Each row is followed by one of two labels, saying whether the row has a hidden trait. Each part has a new trait and two new labels.
In the rows, zero is written as 128.
[100 102 172  97  91 117 133 113 118 131  91 178 141 123 106 111 121 127
 118 126 148 134 128 126 153 136 100 109  84  97 129 168  29 132 128  96
 103 125 135 109 135 116 127 129 116 159 195 118 138 121 137 149  99 175
 127 169 126 132 153 150  62 127 122 163 131 135 137 116 140 113 108 171
 143 116 104 122 113 145 149 106]	z418
[190  98 175 131 178 115 135 146 164 113  96 164 156 110 123 111 143 134
 123 146 136 142 200 152 174 128 113 125 113 155 134 151  85 111 152 156
 123 120 134 107 124 155 109 107 120 126 137  75 143 120  99 108  86 167
 138 170 150 132 109 141  49 167  91 181 106 121 131 139  97 142 147 136
 132 134  82 126 124 136 163  61]	z185
[104  95 183 118  72 116 139 106 118 127  70 186 142 114 101  95 120 139
 114 103 124 135 148 131 154 134  67  91  75  62 129 175  42 149 140 100
 100 143 122 106 138 111 132 125 116 144 225 112 117 121 136 149 108 216
 115 183 133 175 140 151  83 108 131 190 125 149 152 121 167 100 101 161
 149 126 102 124 104 152 151 118]	z418
[115  77 174 102 151 135 125 129 127 110 100 121 168 132 102 132 126 125
 129 142 150 130 150 124 169 165 143 154 110 130 132 200  15 147 141  99
 112 119 147  99 130 130 112 139 129 143 179 116 167 119 122 134 115 188
 129 103 112  93 165 145  65 189 127 141 124 145 150 133 111 154 128 156
 129 107  85 123 157 189 157  96]	z185
[ 96 103 173 104 103 117 128  87 105 127  82 153 163 123 104  93 131 152
 125 146 146 123 115 121 144 144  72  97  79  87 127 137  36 126 106  81
 122 131 145  92 134 130 126 136 118 153 249 113 136 125 134 146  95 198
  94 180 110 142 152 152  93 126 104 152 138 124 131 120 134  99 100 166
 154  98 121 133 131 142 149  93]	z418
[ 59  90 181 102  73 119 135  89 119 129  58 194 162 120 106 104 125 129
 115 126 140 127 145 131 166 148 118 114  94  98 133 183   1 143 139  95
 110 137 128  99 137 106 118 134 121 151 255  89 122 123 135 141  78 245
 135 126 109 137 139 169  54 150 117 172 130 129 148 116 118 132 107 177
 160 115 117 122 132 178 170  87]	z418
[106  92 173 108 122 116 128 118 115 126  99 149 166 116 108 100 136 148
 125 152 151 126 125 134 146 142  81 107  88 101 130 142  48 127 104  91
 123 135 149  91 130 136 121 130 118 150 228 132 144 124 127 142  90 195
  94 165 116 135 144 143  84 139 100 148 132 126 126 122 122 109 114 161
 152 100 118 133 133 135 151  81]	z418
[138 105 187 129 130 112 133  98 112 117 120 140 172 104 117  73 149 175
 127 133 121 125 152 139 132 133  29  80  74  72 123 128  96 121 107 100
 135 146 140  86 131 146 131 123 115 145 255  74 119 125 120 134 104 226
  64 239 124 199 131 144 138 110  89 159 127 127 135 136 159  73 108 133
 165 104 113 144 120 115 145  94]	z418
[146 112 182 121 122 114 128 119 122 116 113 129 175 116 119  81 156 171
 130 153 136 125 144 139 136 135  44  95  84  91 127 121 101 118 101 105
 139 138 148  87 127 154 124 124 118 142 242 105 149 125 114 131  96 209
  68 194 121 167 134 133 121 134  77 154 129 116 128 135 133  90 120 149
 156  99 114 142 131 122 145  84]	z185
[183 100 169 120 180 133 124 129 146 103 119 103 162 128 111 137 134 127
 134 149 149 141 169 134 166 150 134 162 114 164 133 177  59 155 142 125
 117  94 150  98 123 149 113 125 125 134  95 108 180 117 109 122 129 129
 126 152 137  96 157 134  72 187 108 144 111 138 139 143 111 151 149 140
 114 114  65 123 144 154 149  85]	z185
[ 97 108 184 106  99 117 127  95 110 124  86 144 177 121 111  91 142 159
 127 153 148 120 121 129 145 147  62 101  83  92 127 120  57 119 101  91
 130 125 148  89 131 138 122 134 119 151 255 104 128 126 126 140  85 207
  80 141 105 142 144 149  96 138  81 153 135 121 128 125 123 102 110 157
 167  94 125 137 140 142 155  83]	z418
[144  95 167 104 118 120 137 114 135 127  85 190 134 121 106 129 104 105
 115 112 142 147 151 125 165 131 138 138 113 106 133 197  38 141 157 119
  92 105 123 115 134 113 125 121 118 135 115 134 144 117 133 146 106 135
 151 147 151 124 146 146  36 138 133 193 119 139 145 121 141 136 121 170
 120 135  79 112  97 151 149 116]	z418
[102  74 170 100 134 129 125 114 131 119  82 146 171 133 106 130 132 121
 128 157 163 129 143 129 172 161 153 151 114 153 135 175   1 133 131 103
 116  96 148  98 129 130 108 136 126 151 196 115 147 121 122 134  87 189
 149 113 109  82 155 146  39 189 121 146 125 129 135 125  85 161 125 171
 131 104  99 122 156 175 167  79]	z185
[122  90 177 114 136 128 118 108 117 110 116  96 193 131 114 104 164 162
 138 177 156 118 135 132 151 162  87 130 107 130 131 147  46 108  96  93
 141 120 168  82 125 156 111 139 126 143 243 101 158 124 113 128  99 212
  84 134  95 109 158 139 102 183  90 115 133 115 125 137  98 127 125 146
 156  82 110 141 172 156 154  69]	z185
[ 57  86 174  97  67 119 132  70 100 130  78 177 156 122 100  95 117 138
 117 121 138 124 115 124 157 146  82  97  72  66 128 168  16 132 116  72
 110 140 134 106 139 104 129 140 118 157 255 116 109 124 145 157  95 225
 107 144 107 150 156 161  84 112 122 170 139 141 146 114 150 105  92 179
 155 104 122 127 124 163 157 109]	z418
[159  93 171 114 139 119 133 135 145 119 102 163 152 120 117 117 130 128
 122 134 143 140 170 137 165 133 120 129 105 140 132 173  53 126 147 128
 112 118 137 109 129 136 117 119 120 133 153 104 145 119 116 125 101 176
 124 165 141 125 133 152  56 156 111 177 115 132 138 131 119 137 132 153
 137 125  85 122 118 161 158  91]	z185

Part 2:
[124 169 148 126 117 137 128 123 178 111 174 135 147 126 135 115 125 142
 147  55 124  81 142 125 126 183 129 123 149 132 135  93 142 209 220  96
 105 132 105 139  39  41 157 153 128 136 110  56 135 138 175 118 166 124
 110 133 177 150 127 127 107  96 116 132  95  67 148  79 132 124 173 122
 117 116 119 133 102  72 255 105 163 117 143 103 166 133 134 144 169 139
 161 159 141 135 135  64 129 142 124 175 176 135 119 127 122 154 116 134
 141 140 151 108 120 135 167 132 164 141 123  71 137 143 142 128 105 128
 124 118 132 128 106 145 116 137 136 110 125 124  88 121  96  99 136 110]	V
[139 158 129 112 152 134 129 161 127 129  63 136 116 124 142 132 119 126
 168  77 121  92 126  88 150 161 142 151 131 127  94 117 114 162 200  99
 121 125 112 138  99  61 144  75 130 110 151  46 102 119 107 130 152 138
 119  78 154 143 147 122 159 214 125 142 163  95 118 174 139 141  58 122
 119 114 132 133 201  76 230 176 127 126 112  89 119 133 164  91 192 103
 176 149 134 128 148  84 158 118 137  42 142 146 119 138 130  97 141 110
 144 146 138 132 148 116 126  71 158 106 124 128  86 126 120 126 105 138
 142 123 113 133 129 126 109 133 126 116 124 135 105 111  79 116 131 154]	V
[124 144 127 127 119 136 114 121 163 128 153 131 175 127 132 100 128 133
 157  71 129  97 152 128 115 159 143 135 118 124 110 104 140 211 144 130
 119 136 121 115 121  33 138 157 123 124  85 106 136 152 194 128 137 111
 116 189 165 150 128 136  77   1 124 127 116 123 157  45 126 117 184 136
 120 133 123 148  30  64 140  98 151 121 157  94 128 126  94 107 123 132
 121 153 140 120 125 145 112 141 114 255 141 127 131 141 136 125  58 154
 139 130 139 125 111  94 194 161 113 135 134 132 148 152 138 130 184 118
 118  99 152 137  97 113 120 133 131 114 135 116 137 141 107 108 128 110]	M
[153  81 133 144 133 117 129 123  66  63 141 128 132 131 107 113 132 113
 109 184 105 165 156 152 130  75 120 119 121 125 120 173 136  78  65 165
 138 169 105 158 118 163 116 145 141 169 148 220 107 132 128 135 104 131
 136 143 128 119 123 126 131 184 117 106 139 232 116 110 128 124 145 127
 157 129 136 132 103 204 116 143 104 129 139 156  94 110  99 123 118 155
  98 117 119 123 107 176 124 126 124 141 117 148 137 134 145 153 116 138
 153 126 125 133 134 151  89 171 133 130 135 153 133 115 133 131 123 140
 125 129 118 124 124 145 138 118 149 124 172 123 149 145 163 146 120 132]	M
[149 106 114 138 143 121 132 108 104 119 122 117  69 130 123 161 126 124
 108 208 102 192 105 106  93 124 118 121 140 128 143 158 137  59  11 167
 130 147 125 145 120 197 116 154 125 137 168 192 118 119 138 124 101 120
 144 173 101 120 119 124 125  65 133 137 134 218 112 130 126 132 149 108
 153 134 129 123 183 211  44 136 123 143 137 165 181 108 113 171 121 152
 106  99 111 124 105 171 139 127 122  72 108 114 131 113 138 119 127 122
 134 120 122 119 126 149  43 186 118 138 132 125 102 122 146 135  97 136
 120 129 116 120 149 160 144 103 143 144 149 129 121 148 168 145 129 106]	M
[130 119 138 128  71 129 120 132  99  62 152 119 188 131 113  95 133 125
  96 129 137 123 186 233 139  40 142 116 118 131 147 130 137 121 109 133
 139 137  69 131 123 146 146 172 133 161 104 178 114 133 148 137 150 127
 130 162 167 114 127 129 122 180 124  93 107 171 129 111  90 100 196 126
 130 137 126 124   1 158 112 117 136 127 150 154 111 130  80 151 125 169
 121  91 132 128 130 127 107 143 132 163 101 143 130 136 138 110  75 154
  67 115 116 138 124 111 193 164 115 146 125 200 185 117 138 121 142 137
 124 133 138 135 101 112 136 192 132 116 123 116 138 150 183 152 124 114]	M
[120 140 145 132 137 125 139 135 131 182 140 128  84 127 137 110 136 135
 145 151 146 145  79 148 127 195 116 144 119 133 130 130  90  93 167 128
 157  97 187  96 191 162 112  79 127 119 146 108 157 116  52 127 133 158
 127  76  60 118 127 112 153 255 138 145 128 111 141 158 141 129  54 157
 114 111 127 119 181 136  47 107 131 123  97 138 149 139 174 147  82  78
  99 138 131 132 150  97 127 113 136  29 107 116 128 124  97 104 196 108
 124 123 117 127 129 160 110 105 139 111 133 112 126 129 101 137 119 116
 123 143 139 121 142 111 116  95 122 147 111 139 130 100 109 120 130 164]	V
[122 133 126 127 119 137 113 121 160 131 145 132 185 127 130  95 128 131
 162  90 126  97 168 136 116 171 142 139 123 122 112 100 137 208 143 138
 117 129 111 117 126  37 142 154 123 128  93 104 139 153 202 126 131 114
 116 186 157 146 127 135  81   1 125 129 112 117 150  41 126 110 184 139
 119 136 126 148  34  59 147 102 152 122 155  91 127 128  89 108 115 137
 141 151 140 120 126 130 114 143 113 255 143 129 131 145 136 130  67 153
 136 128 140 125 111  86 190 163 115 133 134 129 154 155 138 129 185 117
 118  99 153 135 102 109 118 135 132 115 133 116 141 140 110 109 127 108]	M
[120 159 150 120 152 131 134 148 135 129 105 133  79 127 143  92 134 133
 173 106 126 133  96 141 128 210 143 161 122 133 120 146 106 132 187 123
 144  92 172  97 176 129 116  39 127  99 156  77 126 121  36 125 154 152
 125  72  92 124 138 114 189 239 131 134 150 126 130 166 139 138  48 147
 120 105 132 128 181  84  81 168 136 134 104 108 103 138 169 135 104  95
 131 132 134 127 144  60 143 120 132  43 116 131 127 128 119  48 188 124
 127 127 110 117 139 140 109  94 161 104 128 143 110 125  87 130 109 150
 123 140 140 126 138  97 107 141 127 133  99 133 120 107 104 123 132 154]	V
[125 154 133 125 120 134 129 126 170 139 167 137 141 126 137 133 128 138
 144  67 121  81 135 102 136 169 127 121 147 129 134  80 140 179 221  82
  96 139  98 150  38  53 158 160 130 123 108  62 132 140 174 118 155 123
 113 118 174 150 124 129 110 147 121 132 101  65 143 103 137 131 165 128
 112 115 120 132 148  85 255 116 159 111 135 113 251 131 159 140 182 135
 168 155 136 139 134  73 137 136 123 211 182 140 117 127 118 169 107 124
 154 143 156 112 124 127 164 111 165 136 119  56 126 141 142 124  94 131
 131 124 126 126 109 145 122 153 130 114 130 123  77 121  78 101 135 118]	V
[121 146 148 130 132 125 139 137 144 182 139 127  86 127 137 111 133 137
 142 174 147 103  79 158 124 183 114 134 119 135 134 128  91  91 166 126
 161  94 187  94 170 166 111  79 125 125 151 100 158 116  56 126 133 157
 126  87  74 119 131 110 151 200 140 142 130 111 144 143 133 132  50 155
 116 111 127 115 196 137  51 108 119 124  97 135 157 141 163 147  72  72
 105 132 132 130 149 102 120 113 138  20 110 114 129 124  96 101 194 109
 120 120 118 128 130 164  95 106 137 108 134 105 119 119 105 138 127 115
 123 143 137 121 142 108 119  81 123 149 109 141 135  98 125 125 129 162]	V
